Below is a small trained network, with its code and all its weights. Each question gives an input and a class and asks what happens when units are switched off, that is, made to give their printed mean instead of their output.

import numpy as np


def w(rows, s, z=0):
    codes = np.array(rows[::2]) - 128.0
    scale = np.full(codes.shape[1], s)
    scale[-1] = z or s
    return codes * scale


def f(y):
    return y / 2 * (1 + np.tanh(0.7978845608 * (y + 0.044715 * y**3)))


def log_softmax(a):
    a = a - a.max(-1, keepdims=True)
    return a - np.log(np.exp(a).sum(-1, keepdims=True))


def net(x, mask):
    res = np.array(x, float).reshape(1, 7) / 4 @ E
    y = f(res @ A[0][:, :-1].T + A[0][:, -1])
    res = res + np.where(mask, y, B[0][:, -1]) @ B[0][:, :-1]
    return log_softmax(res[-1] @ U[:, :-1].T + U[:, -1])


A, B = {}, {}
E = w([
[162,108,133,109,94,136,82,78,95,236,94,32],'x0',
[238,131,164,181,141,113,177,133,125,167,81,78],'x1',
[161,53,26,139,88,87,175,75,151,118,154,183],'x2',
[78,209,60,30,158,147,185,154,141,112,151,93],'x3',
[155,223,195,69,86,147,95,120,120,80,121,180],'x4',
[188,125,39,156,202,140,59,176,1,98,178,168],'x5',
[176,198,58,139,12,135,131,49,136,193,124,174],'x6',
],0.0046)
A[0] = w([
[128,120,120,130,120,141,118,125,131,131,128,140,124],'neuron 1',
[126,122,126,123,115,126,124,117,131,133,127,135,70],'neuron 2',
[107,116,125,115,131,133,135,128,138,133,127,112,154],'neuron 3',
[89,156,134,96,135,132,129,136,136,106,130,129,196],'neuron 4',
[123,121,122,125,121,137,127,123,130,131,126,137,105],'neuron 5',
[125,129,130,129,127,125,128,128,128,128,128,128,124],'neuron 6',
[117,122,108,135,89,127,114,109,131,135,131,167,179],'neuron 7',
[91,49,176,133,122,127,118,123,146,136,123,113,137],'neuron 8',
[125,123,124,123,121,133,128,123,128,131,126,134,26],'neuron 9',
[91,154,138,98,135,128,126,133,132,106,131,131,165],'neuron 10',
[147,123,145,120,107,121,126,114,137,148,126,126,32],'neuron 11',
[123,132,129,129,130,125,127,129,126,127,128,128,85],'neuron 12',
[88,98,200,191,145,127,150,144,155,93,124,145,203],'neuron 13',
[139,135,133,121,124,131,132,128,134,138,123,122,78],'neuron 14',
[119,120,114,121,122,135,133,120,126,135,124,131,51],'neuron 15',
[140,113,126,123,152,114,144,135,111,103,127,118,93],'neuron 16',
[112,141,135,121,135,125,126,133,125,119,129,129,122],'neuron 17',
[88,70,140,123,125,129,115,122,133,137,130,115,190],'neuron 18',
[99,169,115,110,96,132,166,113,160,203,120,68,189],'neuron 19',
[93,83,190,148,125,120,144,128,160,121,123,115,94],'neuron 20',
[143,137,175,114,115,136,125,123,133,147,120,114,114],'neuron 21',
[126,122,112,135,136,127,136,128,114,118,127,133,87],'neuron 22',
[125,135,129,129,130,122,129,130,128,126,129,125,160],'neuron 23',
[117,125,119,126,125,129,131,124,127,132,126,124,79],'neuron 24',
[134,124,134,121,121,133,127,123,131,134,121,129,8],'neuron 25',
[132,160,131,117,110,125,139,122,133,149,123,118,58],'neuron 26',
[137,129,121,135,129,135,119,129,129,134,134,136,120],'neuron 27',
[123,132,130,130,130,125,128,129,124,125,128,127,62],'neuron 28',
[145,136,106,150,139,132,132,133,113,119,127,146,88],'neuron 29',
[132,132,129,131,128,123,126,129,131,128,132,124,233],'neuron 30',
[129,127,128,127,129,126,130,128,126,125,129,127,87],'neuron 31',
[124,134,129,127,130,123,128,128,127,127,130,125,163],'neuron 32',
[127,129,130,128,128,125,129,128,127,127,127,128,124],'neuron 33',
[135,128,122,133,130,129,116,128,127,132,133,127,199],'neuron 34',
[121,125,130,132,138,130,132,133,114,115,124,131,20],'neuron 35',
[129,126,129,128,128,129,127,128,130,128,128,127,127],'neuron 36',
[110,113,166,159,136,122,139,135,139,104,128,139,188],'neuron 37',
[121,137,130,128,134,122,129,131,125,126,128,127,134],'neuron 38',
[132,138,130,125,128,125,127,130,133,133,130,117,158],'neuron 39',
[41,199,127,65,144,132,134,144,142,88,135,134,238],'neuron 40',
[122,120,134,131,126,127,128,129,133,129,129,126,152],'neuron 41',
[126,116,115,127,131,139,128,129,126,129,129,132,111],'neuron 42',
[114,142,134,160,159,137,65,145,84,166,129,93,216],'neuron 43',
[131,132,120,139,143,133,78,133,101,156,132,108,198],'neuron 44',
[140,151,251,109,95,126,121,113,147,162,115,88,170],'neuron 45',
[131,125,118,131,129,138,126,128,125,130,128,138,86],'neuron 46',
[116,124,98,152,77,129,102,107,134,138,134,189,186],'neuron 47',
[87,29,68,99,147,123,160,125,146,135,133,90,178],'neuron 48',
],0.017,0.0016)
B[0] = w([
[109,131,130,116,121,84,159,131,130,135,110,140,131],'neuron 1',
[117,148,133,116,120,104,131,136,140,130,124,125,130],'neuron 2',
[125,100,123,124,122,91,122,127,131,136,131,159,141],'neuron 3',
[96,154,133,84,107,153,125,124,116,108,127,187,165],'neuron 4',
[125,144,139,127,121,105,135,135,134,131,122,131,129],'neuron 5',
[126,126,124,120,128,127,130,127,127,134,125,128,128],'neuron 6',
[150,207,130,119,93,103,124,133,108,124,128,155,163],'neuron 7',
[85,129,127,153,109,86,133,122,34,149,126,146,181],'neuron 8',
[98,128,142,116,119,82,130,130,160,142,117,125,123],'neuron 9',
[81,152,138,81,105,130,136,126,137,112,116,178,159],'neuron 10',
[115,171,118,113,146,151,118,143,117,105,144,89,144],'neuron 11',
[106,115,134,117,120,106,134,118,152,137,120,129,125],'neuron 12',
[167,96,112,164,148,239,137,131,201,204,133,148,196],'neuron 13',
[100,134,131,137,132,126,109,125,134,138,131,107,132],'neuron 14',
[106,122,148,122,113,70,132,126,174,141,120,130,128],'neuron 15',
[161,101,125,130,125,194,125,122,154,116,131,94,140],'neuron 16',
[98,132,129,109,120,121,137,120,150,122,122,148,133],'neuron 17',
[125,108,127,142,124,96,142,127,57,128,120,158,159],'neuron 18',
[177,182,93,241,123,102,129,120,78,243,136,73,231],'neuron 19',
[71,95,140,165,118,119,113,118,67,173,120,166,183],'neuron 20',
[66,73,139,88,146,99,140,125,152,100,130,86,166],'neuron 21',
[145,103,150,115,131,101,123,121,157,129,118,97,132],'neuron 22',
[144,133,127,131,128,153,126,124,120,121,130,130,131],'neuron 23',
[104,116,148,126,117,77,129,123,166,146,121,134,127],'neuron 24',
[81,118,136,111,124,87,127,127,163,141,125,114,125],'neuron 25',
[97,135,137,140,134,128,131,131,154,173,124,74,150],'neuron 26',
[126,119,131,120,125,103,144,124,130,124,125,142,131],'neuron 27',
[97,111,134,114,120,98,131,118,159,140,121,129,123],'neuron 28',
[204,124,130,123,134,120,117,131,134,98,130,134,144],'neuron 29',
[167,142,110,141,135,180,128,129,92,103,148,133,137],'neuron 30',
[122,123,132,126,127,120,119,129,138,134,126,124,125],'neuron 31',
[137,132,132,135,125,143,139,125,124,120,125,131,131],'neuron 32',
[124,125,121,125,128,129,128,127,129,130,128,128,128],'neuron 33',
[148,127,127,142,127,143,160,130,107,103,134,144,136],'neuron 34',
[72,88,136,102,111,69,150,106,197,153,109,100,125],'neuron 35',
[118,123,125,125,127,122,127,128,131,132,130,129,128],'neuron 36',
[132,111,111,140,137,179,125,126,164,175,132,142,158],'neuron 37',
[125,124,125,122,123,137,131,115,138,123,128,134,129],'neuron 38',
[123,135,141,152,126,144,118,121,122,128,133,123,134],'neuron 39',
[81,185,155,40,68,212,121,125,71,70,113,250,218],'neuron 40',
[103,114,129,118,125,107,122,126,130,149,128,136,132],'neuron 41',
[111,115,153,129,131,80,137,128,154,134,119,122,130],'neuron 42',
[99,13,135,149,144,176,125,121,122,140,123,195,190],'neuron 43',
[113,69,143,151,142,141,151,135,102,122,124,187,166],'neuron 44',
[60,53,149,65,175,180,129,141,57,2,127,64,248],'neuron 45',
[115,118,146,121,123,82,132,125,152,133,117,129,127],'neuron 46',
[152,222,119,107,77,85,127,120,82,135,122,186,182],'neuron 47',
[218,9,143,153,156,44,115,134,137,72,127,199,206],'neuron 48',
],0.022,0.011)
U = w([
[175,113,109,122,166,143,136,156,255,119,161,122,81],'0',
[162,149,117,126,102,66,115,120,105,109,127,145,133],'1',
[69,126,144,95,127,89,121,128,210,153,124,97,38],'2',
[104,136,129,121,162,128,132,139,127,112,147,28,29],'3',
[124,66,144,150,169,144,128,137,111,120,123,143,253],'4',
[87,166,162,23,95,172,118,131,122,77,109,153,128],'5',
[141,175,88,175,105,130,139,111,144,218,138,118,108],'6',
],0.008,0.0021)

Each question gives the input, the list of numbers given to net, and the class t.
The units are the neurons (one row each of A and B). Each row of codes is followed by its name. A weight is (code - 128) times the scale printed after its matrix; where a second scale follows, it is the last column's (A, B and U).
mask holds one flag per neuron, in row order. A switched-off neuron (its flag False) gives its mean, the last column of its row in B, instead of its output. The means were averaged over made-up inputs and are rounded, as every weight is.
A unit's drop is (log p(t) with every unit on - log p(t) with that unit switched off) / (log p(t) with every unit on - log p(t) with every unit switched off).
The circuit of an input: a set's keep is (log p(t) with only the set's units on - log p(t) with every unit switched off) / (log p(t) with every unit on - log p(t) with every unit switched off). Starting from the 12 units with the biggest drops (on a tie, the unit counted first), units are removed one at a time, each time the one whose removal leaves the highest keep (on an exact tie, the one counted first), for as long as the keep stays at least 0.8.
circuit, biggest first: the units of the circuit, biggest drop first
unit that matters most: the unit with the biggest drop
k most important neurons: the k neurons with the biggest drops, biggest first
drop of u: that unit's drop, to one decimal
input [-1,-3,7,-7,-3,-6,8], class 1: 2 most important neurons	[neuron 47; neuron 13]
input [0,3,7,-5,1,-4,8], class 6: circuit, biggest first	[neuron 48; neuron 45]
input [6,-5,6,-5,6,-4,5], class 1: circuit, biggest first	[neuron 40; neuron 47]
input [4,-5,5,-2,8,-3,8], class 1: circuit, biggest first	[neuron 47; neuron 40]
input [6,1,1,-2,3,-2,5], class 3: unit that matters most	neuron 45
input [-4,6,-3,-3,-3,-8,3], class 3: circuit, biggest first	[neuron 48; neuron 43; neuron 40]
input [5,-2,7,-6,5,6,-4], class 1: circuit, biggest first	[neuron 45; neuron 13]
input [4,-1,7,2,5,2,7], class 6: 3 most important neurons	[neuron 45; neuron 48; neuron 40]
input [-1,-1,-5,-1,1,1,8], class 1: 3 most important neurons	[neuron 40; neuron 45; neuron 13]
input [-8,7,8,3,-8,-8,8], class 6: 2 most important neurons	[neuron 19; neuron 45]
input [-6,-3,2,6,-8,-8,5], class 1: 2 most important neurons	[neuron 48; neuron 19]
input [-3,-4,4,0,3,7,-8], class 5: 2 most important neurons	[neuron 40; neuron 19]
input [4,3,-4,-2,1,-8,-3], class 3: 2 most important neurons	[neuron 45; neuron 48]
input [6,-6,3,3,-2,-4,8], class 6: most important neuron	[neuron 19]
input [0,0,-4,-2,3,0,0], class 5: 2 most important neurons	[neuron 19; neuron 48]
input [2,1,-1,4,-2,-8,4], class 3: 2 most important neurons	[neuron 45; neuron 19]
input [-7,3,1,-7,0,1,6], class 6: 3 most important neurons	[neuron 45; neuron 48; neuron 40]
input [6,-3,3,4,-1,-4,2], class 6: 2 most important neurons	[neuron 19; neuron 45]
input [5,3,8,1,-6,-2,-1], class 1: 2 most important neurons	[neuron 48; neuron 45]
input [-2,-5,1,4,-3,0,-3], class 5: circuit, biggest first	[neuron 40]
input [-6,1,3,8,-7,-6,2], class 1: 3 most important neurons	[neuron 48; neuron 45; neuron 19]
input [0,6,7,5,3,3,-3], class 0: drop of neuron 40	0.2
input [-8,6,1,4,-8,-3,2], class 0: drop of neuron 45	0.2
input [-1,-4,2,-2,4,-6,-6], class 5: drop of neuron 45	0.0
input [-4,6,4,3,-7,8,-6], class 0: drop of neuron 16	0.1
